Below are the code and all the weights of a small trained network. Each question names an input and a target symbol and asks about switching units off, where a switched-off unit gives its printed mean instead of its output.

import numpy as np


def w(rows, s, z=0):
    codes = np.array(rows[::2]) - 128.0
    scale = np.full(codes.shape[1], s)
    scale[-1] = z or s
    return codes * scale


def f(y):
    return y / 2 * (1 + np.tanh(0.7978845608 * (y + 0.044715 * y**3)))


def softmax(a):
    e = np.exp(a - a.max(-1, keepdims=True))
    return e / e.sum(-1, keepdims=True)


def log_softmax(a):
    a = a - a.max(-1, keepdims=True)
    return a - np.log(np.exp(a).sum(-1, keepdims=True))


def net(x, mask):
    ids = ['ΓΛΞΦαβεζηθμπστψω'.index(c) for c in x.split()]
    T = len(ids)
    res = E[ids] + P[:T]
    r = res
    for j in range(3):
        rows = slice(4 * j, 4 * j + 4)
        q, k, v = (r @ M[0][rows].T for M in (Q, K, V))
        z = softmax(np.where(np.tri(T) > 0, q @ k.T / 4**0.5, -1e9)) @ v
        o = O[0][rows]
        res = res + np.where(mask[j], z, o[:, -1]) @ o[:, :-1]
    y = f(res @ A[0][:, :-1].T + A[0][:, -1])
    res = res + np.where(mask[3:11], y, B[0][:, -1]) @ B[0][:, :-1]
    return log_softmax(res[-1] @ U[:, :-1].T + U[:, -1])


Q, K, V, O, A, B = {}, {}, {}, {}, {}, {}
E = w([
[98,180,140],'Γ',
[188,181,96],'Λ',
[151,149,147],'Ξ',
[178,129,118],'Φ',
[191,163,137],'α',
[143,115,127],'β',
[214,137,110],'ε',
[201,254,211],'ζ',
[113,197,90],'η',
[125,154,115],'θ',
[201,98,101],'μ',
[162,128,105],'π',
[132,165,135],'σ',
[181,151,92],'τ',
[171,107,107],'ψ',
[195,146,63],'ω',
],0.016)
P = w([
[188,138,247],'0',
[204,151,111],'1',
[210,150,115],'2',
[194,148,107],'3',
[212,147,119],'4',
[197,149,109],'5',
[194,152,103],'6',
[201,145,113],'7',
[208,147,117],'8',
[203,152,112],'9',
[196,151,106],'10',
[196,153,104],'11',
[193,146,111],'12',
[204,141,118],'13',
],0.011)
Q[0] = w([
[133,112,130],'H0',
[127,134,126],'H0',
[105,92,127],'H0',
[200,169,132],'H0',
[133,122,78],'H1',
[171,98,138],'H1',
[109,140,54],'H1',
[139,70,145],'H1',
[243,254,92],'H2',
[223,191,129],'H2',
[77,119,124],'H2',
[107,124,140],'H2',
],0.031)
K[0] = w([
[137,133,128],'H0',
[129,127,127],'H0',
[145,151,103],'H0',
[127,91,184],'H0',
[133,131,94],'H1',
[164,116,124],'H1',
[112,141,85],'H1',
[148,71,142],'H1',
[167,174,253],'H2',
[145,141,210],'H2',
[132,133,93],'H2',
[134,127,111],'H2',
],0.036)
V[0] = w([
[134,77,154],'H0',
[107,118,145],'H0',
[147,216,64],'H0',
[112,81,165],'H0',
[123,124,149],'H1',
[105,159,154],'H1',
[137,105,136],'H1',
[123,159,95],'H1',
[217,153,3],'H2',
[78,139,112],'H2',
[220,3,121],'H2',
[136,64,86],'H2',
],0.019)
O[0] = w([
[85,116,146,150],'H0',
[112,142,142,108],'H0',
[215,123,82,119],'H0',
[82,133,153,126],'H0',
[136,130,108,106],'H1',
[159,113,107,98],'H1',
[116,142,120,124],'H1',
[132,111,158,157],'H1',
[229,110,113,149],'H2',
[139,157,183,11],'H2',
[131,5,133,168],'H2',
[157,82,199,8],'H2',
],0.023,0.014)
A[0] = w([
[171,158,86,88],'N0',
[73,186,218,81],'N1',
[127,232,94,75],'N2',
[88,199,73,91],'N3',
[223,97,146,142],'N4',
[189,198,201,254],'N5',
[243,197,62,142],'N6',
[29,2,124,137],'N7',
],0.0056,0.0041)
B[0] = w([
[79,142,156,186],'N0',
[252,57,147,145],'N1',
[189,14,148,220],'N2',
[229,110,214,216],'N3',
[21,140,141,175],'N4',
[150,129,2,139],'N5',
[3,146,195,254],'N6',
[192,239,185,247],'N7',
],0.0085,0.022)
U = w([
[117,101,201,124],'Γ',
[105,101,115,163],'Λ',
[127,115,143,156],'Ξ',
[125,113,150,175],'Φ',
[213,149,162,3],'α',
[104,150,159,214],'β',
[130,78,213,18],'ε',
[159,215,108,177],'ζ',
[72,60,170,75],'η',
[164,170,2,103],'θ',
[191,86,89,142],'μ',
[136,125,141,162],'π',
[66,117,223,42],'σ',
[42,133,90,128],'τ',
[130,123,134,156],'ψ',
[132,159,136,172],'ω',
],0.0077,0.0051)

Each question gives the input, a string of symbols that net reads in full, and the target symbol t.
The units are the heads (4 rows each of Q, K, V and O) and the neurons (one row each of A and B). Each row of codes is followed by its name. A weight is (code - 128) times the scale printed after its matrix; where a second scale follows, it is the last column's (O, A, B and U).
mask holds one flag per unit, heads first, then neurons. A switched-off unit (its flag False) gives its mean, the last column of its rows in O or B, instead of its output. The means were averaged over made-up inputs and are rounded, as every weight is.
A unit's drop is (log p(t) with every unit on - log p(t) with that unit switched off) / (log p(t) with every unit on - log p(t) with every unit switched off).
The circuit of an input: a set's keep is (log p(t) with only the set's units on - log p(t) with every unit switched off) / (log p(t) with every unit on - log p(t) with every unit switched off). Starting from all 11 units, units are removed one at a time, each time the one whose removal leaves the highest keep (on an exact tie, the one counted first), for as long as the keep stays at least 0.8.
circuit, biggest first: the units of the circuit, biggest drop first
unit that matters most: the unit with the biggest drop
k most important neurons: the k neurons with the biggest drops, biggest first
heads that matter: for each layer, one digit per head in row order, 1 if its drop is at least 0.15 and else 0, layers parted by /
input Λ Γ τ α ω τ, target τ: heads that matter : 100
input ε α ω, target μ: circuit, biggest first : (H2)
input ε τ ε ε Ξ, target μ: 2 most important neurons : (N6; N0)
input ω ω ε Λ π ω ε ε ε Λ, target η: heads that matter : 101
input Γ μ ε Λ α, target α: 3 most important neurons : (N3; N1; N2)
input α ε Γ ψ, target θ: circuit, biggest first : (N6; N2; N3)
input Γ α ε ψ Λ Λ θ α Λ Ξ, target α: heads that matter : 001
input ε Γ α ω Λ Λ σ, target μ: heads that matter : 001
input Λ σ η ε α ε π τ ω, target τ: heads that matter : 100
input ε ε Λ ε τ β η, target μ: circuit, biggest first : (H2; N6)
input Γ β τ, target α: 4 most important neurons : (N3; N1; N2; N6)
input Γ ε ε ε α π β, target α: 4 most important neurons : (N3; N1; N6; N2)
input β ε Ξ η θ β τ σ ε τ π ε, target σ: heads that matter : 101
input β Γ Λ θ ω Λ ε Ξ ω ε ψ, target σ: most important neuron : (N7)
input Γ Λ Γ α ψ α ε α ε, target α: 3 most important neurons : (N3; N1; N2)
input Γ ε σ Λ α Ξ ψ Λ, target α: 4 most important neurons : (N3; N1; N2; N6)
input η σ Γ σ ε τ ψ Ξ α, target ζ: heads that matter : 101
input Λ ε α Λ η ε ε Λ η β ε, target τ: 3 most important neurons : (N6; N3; N7)
input Γ μ ψ Ξ β ε Γ, target α: 4 most important neurons : (N3; N1; N2; N6)
input Λ μ π ε ε ψ Λ α Φ, target τ: unit that matters most : N6
input ω τ ε θ ζ, target ζ: 2 most important neurons : (N6; N5)
input ε ζ ε, target ζ: 4 most important neurons : (N6; N3; N4; N5)
input α Γ ε α Γ θ Λ ψ ψ Λ, target θ: circuit, biggest first : (N6; H2; N2; N3)
input α Λ ζ μ ε Γ Λ, target ζ: 4 most important neurons : (N6; N3; N4; N5)
input μ ε β β ω σ σ Φ ε, target ε: 2 most important neurons : (N7; N6)
input α ψ π α β π Γ, target θ: 2 most important neurons : (N6; N2)
input β Ξ μ μ ψ τ Λ τ, target σ: circuit, biggest first : (H0)
input η π ψ τ ε ζ ψ ζ σ, target ζ: heads that matter : 001
